Here is a tiny trained network, its code and every weight. The questions are about switching its units off for an input and a target symbol, where a switched-off unit gives its printed mean instead of its output.

import numpy as np


def w(rows, s, z=0):
    codes = np.array(rows[::2]) - 128.0
    scale = np.full(codes.shape[1], s)
    scale[-1] = z or s
    return codes * scale


def norm(h):
    return h / np.sqrt((h * h).mean(-1, keepdims=True) + 1e-5)


def f(y):
    return y / 2 * (1 + np.tanh(0.7978845608 * (y + 0.044715 * y**3)))


def softmax(a):
    e = np.exp(a - a.max(-1, keepdims=True))
    return e / e.sum(-1, keepdims=True)


def log_softmax(a):
    a = a - a.max(-1, keepdims=True)
    return a - np.log(np.exp(a).sum(-1, keepdims=True))


def net(x, mask):
    ids = ['ΘΨΩαβγεζημξπστφ'.index(c) for c in x.split()]
    T = len(ids)
    res = E[ids] + P[:T]
    u = 0
    for l in range(2):
        q, k, v = (norm(res) @ M[l].T for M in (Q, K, V))
        z = softmax(np.where(np.tri(T) > 0, q @ k.T / 4**0.5, -1e9)) @ v
        res = res + np.where(mask[u], z, O[l][:, -1]) @ O[l][:, :-1]
        u += 1
        y = f(norm(res) @ A[l][:, :-1].T + A[l][:, -1])
        res = res + np.where(mask[u : u + 12], y, B[l][:, -1]) @ B[l][:, :-1]
        u += 12
    return log_softmax(norm(res)[-1] @ U[:, :-1].T + U[:, -1])


Q, K, V, O, A, B = {}, {}, {}, {}, {}, {}
E = w([
[199,139,46,131,116,157,111,104,97,180,3,110],'Θ',
[123,105,98,180,144,131,141,124,135,132,111,141],'Ψ',
[125,107,140,140,137,118,131,149,166,161,95,93],'Ω',
[152,193,37,106,169,104,193,254,166,115,77,100],'α',
[70,116,73,106,80,102,183,141,81,73,77,21],'β',
[101,113,111,166,140,142,127,157,131,151,105,133],'γ',
[138,151,144,128,130,125,155,87,69,165,177,168],'ε',
[146,137,168,118,103,149,151,143,96,177,161,145],'ζ',
[124,147,136,173,137,136,149,131,162,122,95,122],'η',
[147,191,153,140,120,152,176,149,99,107,126,174],'μ',
[112,123,103,151,153,117,103,136,145,95,99,161],'ξ',
[182,149,154,116,118,68,117,123,112,132,164,141],'π',
[108,83,151,122,169,130,115,97,127,123,148,107],'σ',
[147,100,127,145,134,148,103,110,177,131,157,104],'τ',
[79,140,152,106,167,138,87,148,140,129,112,133],'φ',
],0.0015)
P = w([
[103,91,68,2,73,43,182,49,117,231,183,189],'0',
[165,91,128,243,168,75,203,171,57,173,54,83],'1',
[153,97,161,250,180,94,164,184,88,151,78,52],'2',
[146,161,149,196,148,131,132,211,77,111,88,103],'3',
[133,185,154,199,165,164,96,194,110,100,119,117],'4',
[141,175,157,156,163,173,48,188,127,72,171,131],'5',
[140,192,170,158,189,187,34,174,163,75,189,120],'6',
[127,207,190,153,217,220,5,146,181,63,216,109],'7',
],0.00049)
Q[0] = w([
[60,53,82,182,165,81,44,151,250,54,62,37],'L0H0',
[130,68,48,39,3,83,93,72,142,129,120,72],'L0H0',
[168,180,221,205,238,109,78,172,126,108,175,155],'L0H0',
[29,82,105,192,178,166,78,154,219,106,84,80],'L0H0',
],0.0032)
K[0] = w([
[98,114,82,111,76,106,178,88,137,254,105,102],'L0H0',
[126,124,141,177,130,176,186,149,82,156,108,113],'L0H0',
[105,128,110,69,133,153,86,103,170,117,156,133],'L0H0',
[129,139,97,103,86,70,158,101,147,200,115,124],'L0H0',
],0.0052)
V[0] = w([
[59,201,169,157,95,121,204,76,223,91,151,150],'L0H0',
[98,67,144,127,165,53,13,164,144,122,203,110],'L0H0',
[133,123,140,141,87,147,187,154,90,96,236,10],'L0H0',
[108,121,155,145,150,123,191,171,151,79,200,130],'L0H0',
],0.0012)
O[0] = w([
[130,100,118,77,186,102,180,205,156,88,215,153,3],'L0H0',
[129,104,181,160,8,84,151,142,126,134,119,108,244],'L0H0',
[83,63,133,137,153,95,107,134,188,161,76,214,107],'L0H0',
[96,87,148,163,148,97,150,183,162,95,112,149,118],'L0H0',
],0.0014,0.00038)
A[0] = w([
[131,123,125,124,130,131,123,128,125,125,125,129,133],'L0N0',
[143,104,109,116,127,129,116,155,104,124,135,120,131],'L0N1',
[151,169,195,162,137,104,130,117,217,47,94,107,108],'L0N2',
[94,203,71,206,184,208,81,204,88,3,19,143,9],'L0N3',
[161,119,210,134,113,169,124,229,161,118,82,66,59],'L0N4',
[163,102,123,155,92,177,132,87,122,76,125,181,184],'L0N5',
[145,183,178,105,152,177,183,41,182,89,112,149,191],'L0N6',
[111,107,128,171,115,105,244,114,119,147,36,125,2],'L0N7',
[105,167,154,143,127,129,148,90,160,132,122,133,122],'L0N8',
[133,159,169,133,111,150,194,81,151,100,107,138,153],'L0N9',
[130,126,127,127,129,130,126,128,124,126,128,125,127],'L0N10',
[130,126,126,127,127,129,128,131,120,125,133,123,123],'L0N11',
],0.0014,0.00062)
B[0] = w([
[131,130,129,131,127,129,132,128,126,127,131,125,127],'L0N0',
[119,147,135,134,131,131,141,106,146,129,127,123,135],'L0N1',
[81,49,94,124,126,156,111,113,41,189,143,163,191],'L0N2',
[188,35,186,81,126,82,148,55,180,199,162,2,253],'L0N3',
[101,136,81,141,170,86,125,55,80,114,172,190,212],'L0N4',
[88,140,138,113,133,79,103,164,124,184,122,83,124],'L0N5',
[119,69,61,129,114,76,57,202,63,181,154,119,119],'L0N6',
[113,111,141,58,111,164,51,125,172,103,203,152,93],'L0N7',
[145,93,112,113,123,122,102,160,103,130,126,141,120],'L0N8',
[121,95,102,104,98,90,70,161,105,154,154,140,116],'L0N9',
[130,128,129,128,129,128,131,126,129,129,130,128,129],'L0N10',
[128,129,130,125,129,127,131,123,134,130,132,130,129],'L0N11',
],0.0011,0.00054)
Q[1] = w([
[168,205,138,94,56,117,183,145,68,112,142,216],'L1H0',
[19,36,2,36,195,207,112,82,242,106,42,55],'L1H0',
[128,159,77,58,81,144,172,117,114,100,76,182],'L1H0',
[115,131,129,133,180,163,122,122,130,161,176,146],'L1H0',
],0.0056)
K[1] = w([
[150,144,204,192,173,155,42,166,120,81,142,98],'L1H0',
[130,117,94,132,106,108,232,125,109,159,76,133],'L1H0',
[167,124,180,254,158,128,184,184,66,125,43,68],'L1H0',
[164,174,155,94,89,96,148,140,100,142,174,235],'L1H0',
],0.0047)
V[1] = w([
[7,121,195,81,152,218,162,157,81,185,94,136],'L1H0',
[120,194,79,167,75,182,131,236,207,182,87,114],'L1H0',
[86,213,169,67,154,15,84,196,106,112,57,112],'L1H0',
[175,79,217,70,118,109,116,139,201,161,121,45],'L1H0',
],0.0015)
O[1] = w([
[70,203,143,240,134,28,91,155,106,172,195,17,42],'L1H0',
[169,49,182,120,163,113,122,131,84,224,249,157,16],'L1H0',
[115,220,204,125,141,145,236,13,252,157,159,86,254],'L1H0',
[72,48,64,64,147,153,152,96,196,138,166,29,104],'L1H0',
],0.0016,0.00066)
A[1] = w([
[185,136,183,91,113,174,200,64,137,68,102,170,66],'L1N0',
[154,68,87,111,125,160,102,199,75,117,58,196,68],'L1N1',
[71,19,51,123,169,96,110,141,134,126,168,68,128],'L1N2',
[109,185,171,190,151,115,172,104,135,173,102,122,123],'L1N3',
[31,83,2,99,71,145,131,172,127,49,94,22,7],'L1N4',
[90,36,80,62,149,205,124,118,203,91,52,162,53],'L1N5',
[97,149,137,154,150,181,83,119,158,114,156,129,127],'L1N6',
[140,154,117,86,218,138,158,183,105,99,169,132,143],'L1N7',
[119,179,104,194,76,116,95,164,126,48,55,134,85],'L1N8',
[185,80,102,143,129,157,139,94,172,169,173,113,128],'L1N9',
[30,123,101,118,163,154,155,88,229,129,87,50,133],'L1N10',
[83,135,80,53,34,129,161,141,97,150,134,153,149],'L1N11',
],0.0027,0.0014)
B[1] = w([
[112,181,163,169,54,198,43,212,166,158,117,164,226],'L1N0',
[135,115,151,38,80,92,90,78,174,51,220,112,120],'L1N1',
[63,218,96,95,60,200,106,172,196,143,87,158,156],'L1N2',
[115,101,93,69,153,155,62,93,215,45,131,131,225],'L1N3',
[164,215,150,143,225,106,61,37,112,116,163,242,188],'L1N4',
[125,129,106,216,221,170,195,157,106,148,172,3,153],'L1N5',
[146,71,98,125,111,71,184,127,126,112,13,125,143],'L1N6',
[195,171,27,111,119,82,222,179,142,138,120,132,154],'L1N7',
[27,105,202,31,180,144,211,168,57,129,115,84,176],'L1N8',
[75,177,180,43,167,111,139,128,44,99,108,147,148],'L1N9',
[179,108,96,151,34,98,159,132,10,100,182,203,248],'L1N10',
[136,99,164,198,225,142,75,136,111,55,85,85,116],'L1N11',
],0.0016)
U = w([
[200,96,78,63,133,168,82,60,67,192,16,60,89],'Θ',
[195,28,157,36,66,72,90,176,75,39,215,138,92],'Ψ',
[34,151,62,46,24,172,165,116,92,215,183,133,2],'Ω',
[143,89,197,62,207,146,197,59,154,216,184,193,65],'α',
[121,31,60,151,32,72,176,62,162,76,78,195,126],'β',
[142,119,167,217,167,50,49,187,69,254,208,95,74],'γ',
[26,117,214,63,166,112,182,189,95,69,36,42,225],'ε',
[30,107,38,183,82,84,42,176,167,160,60,109,107],'ζ',
[206,190,52,93,206,71,228,210,173,139,139,162,158],'η',
[172,70,140,182,235,63,107,92,228,80,62,124,24],'μ',
[170,193,200,139,51,206,65,171,221,125,76,196,198],'ξ',
[172,110,123,238,98,230,219,161,46,94,151,76,96],'π',
[96,213,107,166,189,87,91,67,20,69,115,224,200],'σ',
[73,102,61,92,220,219,46,135,195,67,211,74,125],'τ',
[123,196,156,150,59,61,169,40,194,95,210,5,222],'φ',
],0.0042,0.00067)

Each question gives the input, a string of symbols that net reads in full, and the target symbol t.
The units are the heads (4 rows each of Q, K, V and O) and the neurons (one row each of A and B). Each row of codes is followed by its name. A weight is (code - 128) times the scale printed after its matrix; where a second scale follows, it is the last column's (O, A, B and U).
mask holds one flag per unit, layer by layer, with each layer's heads first. A switched-off unit (its flag False) gives its mean, the last column of its rows in O or B, instead of its output. The means were averaged over made-up inputs and are rounded, as every weight is.
A unit's drop is (log p(t) with every unit on - log p(t) with that unit switched off) / (log p(t) with every unit on - log p(t) with every unit switched off).
The circuit of an input: a set's keep is (log p(t) with only the set's units on - log p(t) with every unit switched off) / (log p(t) with every unit on - log p(t) with every unit switched off). Starting from the 12 units with the biggest drops (on a tie, the unit counted first), units are removed one at a time, each time the one whose removal leaves the highest keep (on an exact tie, the one counted first), for as long as the keep stays at least 0.8.
units of the circuit, in order: the units of the circuit, biggest drop first
most important unit: the unit with the biggest drop
top k neurons: the k neurons with the biggest drops, biggest first
k most important neurons of layer l: the k neurons of layer l with the biggest drops, biggest first
input Ψ π π ε η γ σ μ, target ε: top 2 neurons => L1N8; L1N10
input π π Ω, target π: top 2 neurons => L1N5; L1N10
input σ α π μ φ, target σ: units of the circuit, in order => L1H0; L1N4; L1N10
input Ψ σ τ ε π, target Ψ: units of the circuit, in order => L1H0; L1N1; L0H0
input σ μ φ η, target σ: units of the circuit, in order => L1H0; L1N4; L1N10; L0N2
input τ γ π γ Ψ τ τ Ψ, target τ: top 3 neurons => L1N5; L1N2; L1N1
input η μ Ψ ξ Θ σ, target η: units of the circuit, in order => L0H0; L1N7
input π π Ψ γ α η, target π: units of the circuit, in order => L1H0; L1N5; L1N10
input τ π ζ τ π ζ, target Ψ: 3 most important neurons of layer 1 => L1N1; L1N2; L1N4
input σ σ π, target ε: most important unit => L1N8
input α Ω ζ, target γ: units of the circuit, in order => L1H0; L0N3
input Ω β μ Ω σ, target Ω: units of the circuit, in order => L1H0; L1N2; L1N10
input π γ π β ζ τ, target π: units of the circuit, in order => L1N5; L1H0; L1N10
input γ σ π ζ η Ψ ξ, target γ: most important unit => L1H0
input μ π τ, target μ: 2 most important neurons of layer 1 => L1N3; L1N0
input β ξ ε Ψ, target β: top 4 neurons => L1N10; L1N3; L1N4; L0N3
input β τ π, target Ψ: units of the circuit, in order => L1H0; L1N1
input τ ζ ε Θ ε π γ, target τ: units of the circuit, in order => L1H0; L1N5; L1N1
input ε γ Ω γ μ η γ ξ, target ε: units of the circuit, in order => L1H0; L1N8
input μ τ Θ π ζ σ φ, target μ: most important neuron of layer 1 => L1N0
input σ μ π β σ τ, target σ: top 2 neurons => L1N4; L1N10
input σ φ φ Ω ζ, target φ: top 2 neurons => L1N3; L1N0
input Ψ Ψ π ε σ, target Ψ: units of the circuit, in order => L1H0; L1N1
input ζ β ε ξ, target ζ: top 2 neurons => L0N3; L1N2
input Ω π π α μ, target ξ: top 2 neurons => L1N0; L0N3
input μ Θ ξ σ, target μ: top 2 neurons => L1N3; L1N10
input α π α β, target σ: most important unit => L1N4
input π ζ σ σ μ τ τ, target π: top 2 neurons => L1N5; L1N10
